In the rows, 128 means zero.
Here are made-up objects, facts about them, and rows of numbers that follow some of those facts. Name the object behind each unnamed row.

Facts:
Λ: belongs to class; θ: is directly part of; Φ: is of sort
{J463 J672 J427 J688 J935 J743 J156 J245 J478 J459 J662 J483 J94 J659 J583 J915 J72 J733} Λ e
{J198 J448 J92 J100 J210 J64 J54 J370 J58 J443 J13 J663 J292 J18 J4} Λ f
{J431 J148 J115 J493 J667 J910 J479 J833 J8 J150 J601 J423 J236 J357 J240 J155 J887 J545 J430 J368 J638 J95 J953 J886 J917 J208 J980 J804 J288 J290 J375 J263 J674 J803 J889 J585 J564 J949} Λ b
{J979 J516 J625 J629 J274 J788 J710 J955 J314 J754 J418 J560 J32 J447 J417 J196 J617 J296 J82 J53} Λ d
{J921 J204 J896 J984 J374 J118 J281 J202 J437 J193 J265 J993 J422 J355 J933 J812 J948 J863 J531 J589 J641 J809 J734 J870 J365 J5 J738 J721 J824 J750 J66 J471 J277 J341 J847 J386 J967 J346 J69 J283 J132 J476 J175 J214 J850 J600 J401} Λ a
{J814 J844 J451 J220 J621 J23 J322 J550 J242 J170 J742 J699 J694 J718 J871 J829 J765 J70 J823 J974 J938 J46 J14} Λ c
[J463 J322 J263 J850] θ J987
[J198 J531 J829 J417 J132] θ J643
[J448 J23] θ J682
[J537 J552 J564 J214] θ J544
[J431 J324 J955 J659 J386] θ J692
[J434 J489 J861 J885 J942 J203 J585 J666] θ J860
[J979 J202 J710 J847 J375] θ J956
[J148] θ J888
[J921 J210 J718 J94] θ J186
[J460 J814 J844 J208 J949] θ J362
[J772 J757 J601 J418 J47 J163 J400] θ J349
[J204 J368] θ J128
[J896 J250 J180] θ J691
[J115 J220 J788] θ J203
[J493 J536 J365 J35 J296] θ J639
[J984 J910 J314 J46] θ J460
[J883 J787] θ J133
[J516] θ J489
[J451 J277] θ J594
[J321] θ J776
[J667 J863 J4] θ J47
[J374 J721] θ J678
[J118 J329 J560 J733] θ J730
[J281 J993 J274 J738] θ J542
[J479 J922 J170 J663] θ J766
[J174 J265 J64 J275 J594 J266 J889] θ J160
[J672] θ J174
[J625 J95 J18 J331] θ J908
[J437 J92] θ J789
[J833 J812 J694] θ J852
[J8 J32 J82] θ J885
[J427 J100 J242 J58 J886] θ J329
[J186 J728 J871 J471 J72] θ J615
[J150] θ J35
[J678 J355 J956 J240 J617] θ J102
[J423] θ J266
[J236 J288 J70] θ J666
[J193 J422 J948 J54 J290] θ J434
[J621 J638 J483 J789] θ J88
[J688 J935 J823] θ J728
[J357 J589 J699] θ J757
[J629 J430 J459] θ J552
[J743 J5 J980 J476 J974] θ J180
[J933 J662 J824 J953 J292] θ J250
[J550 J887 J66 J346 J888] θ J49
[J155 J754] θ J400
[J841 J399 J734 J542 J742 J643 J682] θ J561
[J156 J478 J804 J803] θ J331
[J641 J341] θ J841
[J545 J370] θ J861
[J809 J870 J13 J915 J938] θ J922
[J245] θ J163
[J447 J53 J600] θ J883
[J443 J765 J967] θ J232
[J750 J14] θ J164
[J917] θ J275
[J196] θ J536
[J583] θ J321
[J69] θ J399
[J283 J401] θ J537
[J674] θ J942
[J175] θ J772
{J198 J236 J193 J23 J443 J721 J583 J18 J476} Φ 12
{J431 J427 J422 J699 J638 J46 J214} Φ 273
{J979 J672 J743 J550 J240 J155 J809 J64 J560 J58 J718 J471 J290 J283 J132 J674} Φ 566
{J148 J833 J220 J355 J365 J13 J803 J949} Φ 41
{J204 J370 J386 J72 J375 J850} Φ 562
{J896 J667 J374 J788 J812 J953 J296 J401} Φ 380
{J115 J493 J118 J887 J545 J738 J659 J208 J82} Φ 366
{J844 J437 J601 J621 J993 J710 J589 J5 J663 J804 J288 J277 J967 J346 J69 J263} Φ 737
{J984 J210 J933 J242 J156 J694 J871 J417 J915 J585} Φ 882
{J451 J531 J95} Φ 632
{J910 J8 J100 J245 J478 J847 J53 J14} Φ 441
{J281 J870 J368 J447 J829 J4} Φ 833
{J479 J150 J734 J754 J418 J94 J917 J70} Φ 180
{J202 J629 J824 J765 J823 J175 J938 J600} Φ 307
{J265 J948 J641 J292 J617} Φ 701
{J314 J196} Φ 561
{J750 J66 J341} Φ 377

Named rows:
[136 121 132 135 107 127 135 117 122 116  77 122 128 113 155  91 135 108
 131 121 106 131 121 114 128 116 173 134 123 109 147 132]: J265
[117 142 115 129 100 123 133 145 115 124 107 131 136 114 126 113 130 107
 124 136 125 124 152 115 139 118 108 124 143 114 133 115]: J374
[111 120 126 136 123 133 144 132 108 138 132 129 134 115 130 135 133 103
 115 139 136 125 151 155 143 113 153 134 125 144 120 100]: J933
[115 120 141 124 109 136 132 145 107 133 117 137 126 106 129 133 131 109
 112 134 135 133 124 145 101 119 113 122 131 130 143 104]: J386
[129 101 138 122 169 124 125 115 134 135 126 129 114 153 150 115 144 146
 121  97 135 131 118 127 114 127 169 125 108 115 118 151]: J829
[122 137 146 134 168 133 117 137 152 138 150 111  87 167 161 138 136 159
 150 130 109 131  97 122 117 124 111 116 128 104 109 130]: J274
[113 143 122 136 177 140 118 133 146 145 183 122 102 178 160 157 130 166
 152 129 137 137 103 141 104 133 121 127 126 132  95 102]: J560
[118 116 132 117 146 136 127 126 144 137 146 129 126 144  97 121 120 164
 131 117 137 134 115 123 149 136  95 134 126 127 116 162]: J463
[134 112 156 114 135 138 117 131 144 129 139 125 121 151  94 124 113 172
 128 118 126 135 122 128 153 134  88 131 124 131 124 159]: J245
[113 118  93 121 142 133 139 137 120 136 151 136 124 133 121 124 131 146
 123 111 163 128 143 131 142 119 136 130 124 141 110 126]: J210
[132 114 124 116 141 128 131 130 131 128 132 132 133 138 127 124 128 145
 126 120 137 130 126 122 143 129 110 129 121 116 125 138]: J92
[122 144 139 133 109 123 119 119 125 123 117 129 123 117 123 139 125 103
 122 128 116 123 122 132 106 138 134 132 136 142 137 118]: J362
[127 140 145 140 127 111 115 121 124 129 116 123 117 115 118 140 130  94
 123 128 115 116 123 137 106 141 137 119 132 137 136 124]: J682
[118 147 130 132 109 123 118 120 125 122 114 131 121 116 125 136 126 103
 124 123 121 124 118 126 101 140 131 132 137 140 137 116]: J102
[127 139 147 141 131 110 115 122 125 130 115 122 116 114 117 140 130  93
 123 128 115 115 123 138 106 141 137 117 131 136 136 125]: J561
[123 144 140 133 109 123 118 119 126 123 118 129 123 118 123 141 126 103
 121 129 116 123 122 132 107 138 135 131 136 143 136 118]: J536
[136 143 158 135 110 123 117 120 133 123 123 123 133 107 131 154 127 108
 121 138 123 131 142 118  85 135 127 132 134 150 131 130]: J666

Which object is each row?
No name comes twice in this set of rows, the named rows included.
[149 118 151 137 109 127 135 119 129 117  83 117 137 105 162 102 136 112
 130 130 110 138 140 105 112 114 168 134 120 116 143 142]  J948
[116 134 132 128 103 126 139 141 116 126 113 127 141 116 124 124 130 102
 118 150 113 121 156 127 160 113 108 128 140 114 129 117]  J896
[122 112 145 114 141 135 125 130 146 133 136 125 119 142 100 123 117 166
 130 115 133 134 111 117 157 137  69 136 123 122 119 160]  J478
[106 156 125 125 136 140 122 150 150 131 154 115  91 166 152 134 134 166
 144 138 108 129 121 103 140 110  93 122 147 104 104 132]  J296
[115 127 111 138 121 129 137 137 106 135 126 133 130 114 131 124 131 108
 122 125 148 128 150 144 119 118 156 129 128 146 124  98]  J984
[136 111 137 113 138 127 130 134 133 125 121 129 128 137 130 125 125 148
 126 117 133 130 123 115 150 130  82 131 119 110 127 136]  J100
[ 99 112 130 108 135 148 129 140 134 144 155 138 112 131  88 131 123 166
 117 116 151 137 106 132 130 128  79 128 132 136 120 155]  J72
[110 112 127 123 169 138 133 118 139 151 183 133 140 155  89 151 119 158
 129 129 152 132 123 156 162 143 101 140 118 149  97 138]  J743
[135 102 137 117 132 135 144 112 138 122 109 121 130 136 143 103 136 141
 124 124 107 128 120 115 176 111 153 140 115 102 128 161]  J292
[122 138 133 130 143 145 126 124 157 123 120 109  81 164 183 106 139 168
 154 117  94 138  86  97 124 109 154 132 128  96 118 147]  J617
[132 124 142 129 115 123 128 135 119 122  94 127 131 115 142 119 125 109
 128 124 123 131 124 121 121 131  99 132 124 113 142 107]  J847
[145 123 150 133 111 127 120 132 114 121 110 130 140 128 133 121 124 115
 123 136 116 132 142 146 115 126 149 123 126 131 145 108]  J863
[125 107 139 110 131 140 134 145 127 135 147 136 127 120 124 145 132 150
 111 128 153 138 134 125 111 118  89 123 125 130 125 139]  J370
[123 136 156 125 151 141 118 139 154 129 142 111  86 167 169 142 129 169
 147 129 106 136  95 112 123 123  85 129 128 103 112 124]  J53

Now the same objects, written a new way:
Some objects and their rows:
[126 143 136 170 101 141 141 124 154 126 141 120 150 109 158  99 124 160
 130 102  55 169 129 111 127 124 112  71 193 162 150  99 162 147 133 135
 136 114  97 127 115 160 119 108 141 146]: J850
[117 135 127 167 107 142 124 139 123 143 129 113 143 114 159 105 121 162
 135 104  75 152 129 115 157 125 114  72 197 156 146 110 163 135 140 138
 122 113 120 132 103 118 114 110 137 130]: J437
[123 143 138 168 107 143 134 152 115 135 136 121 140 122 160 101 116 161
 140 110  67 131 133 113 152 112 120  80 218 149 140 117 167 142 143 115
 129 120 109 146 109  97 125 109 136 124]: J993
[110 131 141 148 106 147  64 135 171 130 112  95 135 106 135 122 119 159
 104  73  82 155 155  96 160 122 143  73 148 168 144  93 137  99 122 187
 146 113 122  98 113 179 140 123 127 151]: J674
[105 127 128 163 101 145 113 166 181 147 117  95 133 126 158 149 122 153
 126  82  40 141 162  98 148  99 125  82 156 149 113 111 159 125 169 170
 128 122 124 104 120 144 185 126 146 125]: J833
[100 112 135 142 115 139  96  68 129 124 113 137 140  85 136  80  99 143
 106  64  75 152 153 100 139 123 146  87 135 165 154  74 183  94 120 147
 167 102 132 102 112 178 143 123 107 181]: J545
[111 111 104 132  98 145  72 105 124 123 119 137 134 124 178 121 109 142
 117  84  64 153 129 111 135  95 135 107 157 154 151  89 172 129 113 143
 127 116 135 127 124 134 203 121 171 162]: J431
[ 83 125 142 190 119 145 104 145 191 122 104  72 150 138 139  82 153 168
  86  84  81 160 131 140 186 126 123  93 146 154 122 117 133 134 186 138
  89 116 134 144 110 185  93 141  68 145]: J220
[112 133 127 187 114 137 152 170 132 119 118  89 151 145 167  76 144 169
 112 113  50 152 120 146 167 115 119  87 162 152 135 121 170 141 160 101
  95 127 117 147 131 169  82 124 119 133]: J718
[112 117 128 137 101 139 120 158 186 121 119 112 138 117 150 121 123 149
 114 102  35 128 151 104 147  85 133  89 114 136 120 111 163 123 132 141
 143 127 122  97 152 208 181 130 156 159]: J53
[ 92 121 158 142 100 145 193 229 178 158 128 126 152 133 166  41 123 166
 126  96  76 167 110 111 124  95 123  73 153 123 161  88 146 154 159 151
 130 123 122 120 115 154 203 133 171 152]: J478
[ 91 114 148 134 111 142 192 226 104 169 117 134 147 127 166  22 109 167
 134 103  97 151 109 119 146 105 133  69 158 121 176  90 174 126 141 135
 134 118 143 123 107 118 172 126 169 144]: J935
[ 93 111 132 163 113 136 175 158 105 155 116 128 145 123 170  55 110 150
 129  82  56 144 131 118 141 106 127  90 152 142 143  92 188 125 171 118
 127 118 139 128 110 122 157 130 137 148]: J210
[ 99 118 129 151 108 136 151 177  92 153 118 110 143 129 170  49 114 158
 124 102  79 140 124 134 158 116 135  79 149 125 154 105 178 111 152 125
 141 122 128 129 122 141 139 121 150 152]: J537
[ 99 118 127 152 108 135 155 179  90 153 119 110 143 129 172  51 113 158
 126 104  76 139 124 134 157 115 134  80 150 124 154 105 180 112 153 123
 141 122 128 130 124 140 140 120 152 151]: J772
[102 121 127 153 107 135 165 187  83 153 122 112 143 133 177  52 112 157
 130 107  69 134 125 135 153 110 133  82 157 119 150 108 186 115 154 115
 142 125 123 134 127 134 146 119 157 148]: J682
[103 125 136 153 107 136 161 188  83 146 124 116 141 136 172  46 109 158
 129 107  71 122 128 133 153 104 139  86 167 119 148 111 182 117 155 106
 146 127 118 141 128 123 147 119 150 147]: J542

Rows to name:
No name comes twice in this set of rows, the named rows included.
[131 138 132 152  99 140 131 150 153 124 130 116 141 108 159 119 115 154
 125  92  35 152 151  97 123 105 130  76 159 161 142  93 167 122 114 151
 155 121 100 102 136 183 153 114 168 146]  J375
[ 96 130 156 145 106 149 189 252 152 158 118 117 148 140 167  51 122 176
 128 101  82 169 117 116 136  98 131  64 167 133 170  89 166 138 143 154
 124 122 130 118 112 138 182 127 172 126]  J672
[113 128 136 167 112 136 167  85  97 125 141 159 147 105 162  66 101 146
 140  99  48 135 133 115 123 109 121  94 203 149 145  97 210 144 150  80
 148 112 112 148 111 108 136 110 113 155]  J738
[ 96 128 140 175 104 145 156 208 168 155 117  93 143 144 169  98 130 161
 123  82  51 155 137 114 146 101 122  83 162 145 128 105 153 139 187 155
 108 126 126 124 112 132 171 134 146 124]  J13
[ 98 108 135 127 111 141  81 102 176 113 108 120 139  94 127  91 116 148
  90  81  76 139 152 106 155 106 149  92 102 142 139  91 155  98 111 150
 162 110 133  98 139 232 160 132 117 188]  J788
[113 114 132 129 104 141  65  80 154 120 124 132 141  85 135  83 111 142
  99  69  91 151 135  95 138 120 138  93 134 157 157  78 124 112  97 158
 163 106 120 111 120 199 154 126 140 199]  J236
[ 93 106 132 129 120 139  99  84 140 112 102 133 140  91 129  80 105 147
  93  78  74 140 160 112 153 109 156  92 105 147 146  84 198  83 107 132
 169 105 143  97 135 220 150 127 100 183]  J82
[100 110 149 123 103 142 187 194 137 147 131 155 153 120 168  12 113 159
 125 100  89 165  93 112 116  95 127  83 148 129 184  75 156 153 121 128
 135 118 129 127 117 153 192 131 183 176]  J583
[105 134 161 144 102 146 202 235 158 146 129 126 154 132 168  38 119 173
 125 102  71 180 113 115 115 100 132  64 164 135 178  80 169 143 130 148
 140 121 112 116 121 167 178 122 177 143]  J72
[106 123 142 145 103 145  73 117 198 130 120 106 139  95 129 112 122 149
 100  66  79 151 151  89 146 117 133  84 138 157 133  90 114 115 130 182
 153 111 117 102 116 199 161 131 128 174]  J8

The same objects again, as new rows of numbers:
Named rows:
[101 132 124 188 107 126 123 147 120 144 172 145 122]: J365
[142  99 131 182 102 159 134 146 126 114 155 122 127]: J953
[127 112 131 133 112 129 131 157 140 102 121 108 134]: J250
[ 81 139 111 212 124 112 129 157 102 106 117 173 122]: J422
[129 116 138  48 130 143 131 128 148 163 138  91  99]: J210
[ 73 104 136 223 117 142 124 149 107 126 169 128 140]: J974
[105 157 128 178  89 132 122 153 110 131 139 163 113]: J750
[128  87 122 183 121 118 111 142 120 145 155 121  96]: J290
[104 153 135 180 107 121 125 145 120 153 153 136 115]: J847
[148 113 124  66  93 124 109 166 154 123 104 148 115]: J163
[144 136 125 133 106 109 128 154 145 124 116 118 110]: J53
[172  89  81  95 103 149 102 154 136 146 155 124  95]: J601
[145 124 126 136  91 104 134 156 134 126 135 118 130]: J672
[137  73 172  59 131 140 115 124 165 155 172  86  95]: J198
[141 100 107  63 130 161 125 123 145 170 179 102  87]: J663
[144 139 134 150  95 116 130 152 144 126 125 135 110]: J196
[ 86 146 116 153  96 102 125 159 102 131 140 141 134]: J204

Rows to name:
No name comes twice in this set of rows, the named rows included.
[ 99 102 162  76 129 142 156 140 144 102 110 102 149]  J292
[144 141 133 153  96 114 133 151 142 126 126 132 111]  J314
[152  94  76 159 134 135 101 143 117 148 153 106  71]  J288
[158  91 112  86  97 135 110 161 142 130 125 133 113]  J357
[135  93 118 156 116 140 132 150 126 112 141  94 134]  J980
[119 157 129 103  99  80 152 170 129  89  59 122 149]  J617
[128  89 124 176 117 120 113 143 120 144 156 122 100]  J674
[161 131 115 133 103 114 128 155 140 124 118 108 110]  J478
[144 114 115 150 116 111 139 160 138  93 112  91 139]  J662
[ 95 139 147 150  92 105 130 166 112  92 109 151 143]  J641
[119 143 132 175  80 136 115 154 111 119 154 165 106]  J341
[ 99 140 123 189 106 123 128 145 116 151 173 143 125]  J355

